Below is a small trained network, with its code and all its weights. Each question gives an input and a class and asks what happens when units are switched off, that is, made to give their printed mean instead of their output.

import numpy as np


def w(rows, s, z=0):
    codes = np.array(rows[::2]) - 128.0
    scale = np.full(codes.shape[1], s)
    scale[-1] = z or s
    return codes * scale


def f(y):
    return y / 2 * (1 + np.tanh(0.7978845608 * (y + 0.044715 * y**3)))


def log_softmax(a):
    a = a - a.max(-1, keepdims=True)
    return a - np.log(np.exp(a).sum(-1, keepdims=True))


def net(x, mask):
    res = np.array(x, float).reshape(1, 4) / 4 @ E
    y = f(res @ A[0][:, :-1].T + A[0][:, -1])
    res = res + np.where(mask, y, B[0][:, -1]) @ B[0][:, :-1]
    return log_softmax(res[-1] @ U[:, :-1].T + U[:, -1])


A, B = {}, {}
E = w([
[210,67,107,93,159,149,100,84,208,113],'x0',
[91,123,165,201,98,111,207,1,191,82],'x1',
[227,176,87,171,69,111,199,181,147,122],'x2',
[44,88,29,107,224,183,160,140,130,21],'x3',
],0.0096)
A[0] = w([
[113,175,154,180,92,101,180,153,120,101,2],'neuron 1',
[103,143,114,90,141,147,125,133,133,89,169],'neuron 2',
[186,98,126,113,120,133,115,151,179,140,177],'neuron 3',
[121,78,114,126,167,174,140,126,152,134,50],'neuron 4',
[95,113,151,145,131,177,172,72,151,79,52],'neuron 5',
[111,133,135,50,156,105,77,149,143,131,132],'neuron 6',
[141,102,124,34,165,163,4,150,116,130,222],'neuron 7',
[173,153,193,166,71,84,138,113,103,176,157],'neuron 8',
[106,84,126,48,156,159,93,154,117,138,103],'neuron 9',
[101,117,86,160,162,177,167,134,125,111,133],'neuron 10',
[85,109,130,155,174,125,120,110,109,117,148],'neuron 11',
[37,118,197,180,119,128,107,56,131,131,140],'neuron 12',
[118,82,103,69,170,185,103,84,141,106,116],'neuron 13',
[107,181,117,116,99,129,89,204,31,166,138],'neuron 14',
[98,99,103,126,152,121,184,82,144,117,96],'neuron 15',
[130,98,31,119,179,192,121,138,127,64,115],'neuron 16',
],0.013,0.0059)
B[0] = w([
[204,158,105,163,89,133,121,71,110,136,156],'neuron 1',
[90,93,66,141,122,115,151,120,112,111,174],'neuron 2',
[196,154,113,96,71,165,170,103,150,142,183],'neuron 3',
[184,112,125,139,130,116,132,114,137,134,158],'neuron 4',
[127,189,119,102,113,199,143,136,94,98,175],'neuron 5',
[112,105,146,163,153,147,170,159,110,174,181],'neuron 6',
[172,71,117,182,152,162,170,139,97,247,255],'neuron 7',
[175,152,127,180,74,61,93,81,176,97,226],'neuron 8',
[120,102,142,177,181,117,111,138,59,164,197],'neuron 9',
[85,57,78,106,129,111,151,174,183,183,185],'neuron 10',
[128,112,32,118,160,123,145,150,122,160,171],'neuron 11',
[123,176,30,123,145,153,117,121,65,60,204],'neuron 12',
[178,100,130,165,113,109,119,94,118,168,202],'neuron 13',
[96,206,127,68,170,185,106,129,127,83,221],'neuron 14',
[112,172,141,58,146,154,130,158,125,134,168],'neuron 15',
[125,78,41,128,84,15,166,131,135,134,235],'neuron 16',
],0.011,0.018)
U = w([
[84,119,103,82,108,94,152,146,190,115,72],'0',
[124,99,252,138,140,182,122,131,133,171,7],'1',
[101,166,92,117,167,208,135,155,84,133,240],'2',
[115,178,175,109,147,167,109,141,141,133,25],'3',
[96,81,111,204,159,76,128,120,113,152,97],'4',
[192,139,111,177,74,123,132,65,146,141,253],'5',
[105,189,134,115,114,145,99,82,135,71,43],'6',
],0.014,0.0025)

Each question gives the input, the list of numbers given to net, and the class t.
The units are the neurons (one row each of A and B). Each row of codes is followed by its name. A weight is (code - 128) times the scale printed after its matrix; where a second scale follows, it is the last column's (A, B and U).
mask holds one flag per neuron, in row order. A switched-off neuron (its flag False) gives its mean, the last column of its row in B, instead of its output. The means were averaged over made-up inputs and are rounded, as every weight is.
A unit's drop is (log p(t) with every unit on - log p(t) with that unit switched off) / (log p(t) with every unit on - log p(t) with every unit switched off).
The circuit of an input: a set's keep is (log p(t) with only the set's units on - log p(t) with every unit switched off) / (log p(t) with every unit on - log p(t) with every unit switched off). Starting from the 12 units with the biggest drops (on a tie, the unit counted first), units are removed one at a time, each time the one whose removal leaves the highest keep (on an exact tie, the one counted first), for as long as the keep stays at least 0.8.
units of the circuit, in order: the units of the circuit, biggest drop first
unit that matters most: the unit with the biggest drop
top k neurons: the k neurons with the biggest drops, biggest first
drop when u is switched off: that unit's drop, to one decimal
input [-1,-6,-6,-4], class 1: units of the circuit, in order : [neuron 12; neuron 16]
input [7,-1,6,6], class 0: units of the circuit, in order : [neuron 10; neuron 7]
input [-4,7,4,8], class 0: units of the circuit, in order : [neuron 10; neuron 7]
input [-7,2,2,2], class 2: units of the circuit, in order : [neuron 16]
input [-7,7,-5,-3], class 6: units of the circuit, in order : [neuron 12; neuron 7]
input [3,-6,-2,-6], class 1: top 2 neurons : [neuron 16; neuron 12]
input [8,0,-2,2], class 4: units of the circuit, in order : [neuron 8; neuron 16]
input [-4,-4,7,4], class 0: units of the circuit, in order : [neuron 7; neuron 9]
input [1,-5,0,-4], class 2: top 3 neurons : [neuron 14; neuron 16; neuron 13]
input [-1,-8,-1,3], class 4: top 2 neurons : [neuron 16; neuron 7]
input [-4,-7,1,5], class 4: top 2 neurons : [neuron 16; neuron 12]
input [6,-3,6,5], class 4: top 3 neurons : [neuron 8; neuron 16; neuron 10]
input [-4,-4,0,-6], class 6: top 2 neurons : [neuron 14; neuron 8]
input [-6,5,-7,-7], class 6: unit that matters most : neuron 12
input [-4,5,6,6], class 0: top 2 neurons : [neuron 10; neuron 7]
input [0,-3,-4,-2], class 1: top 2 neurons : [neuron 16; neuron 12]
input [-8,1,6,3], class 6: top 3 neurons : [neuron 7; neuron 14; neuron 16]
input [-4,1,-8,-7], class 6: top 2 neurons : [neuron 8; neuron 12]
input [-2,6,-7,-3], class 6: drop when neuron 7 is switched off : 0.5
input [4,-3,0,1], class 4: unit that matters most : neuron 8
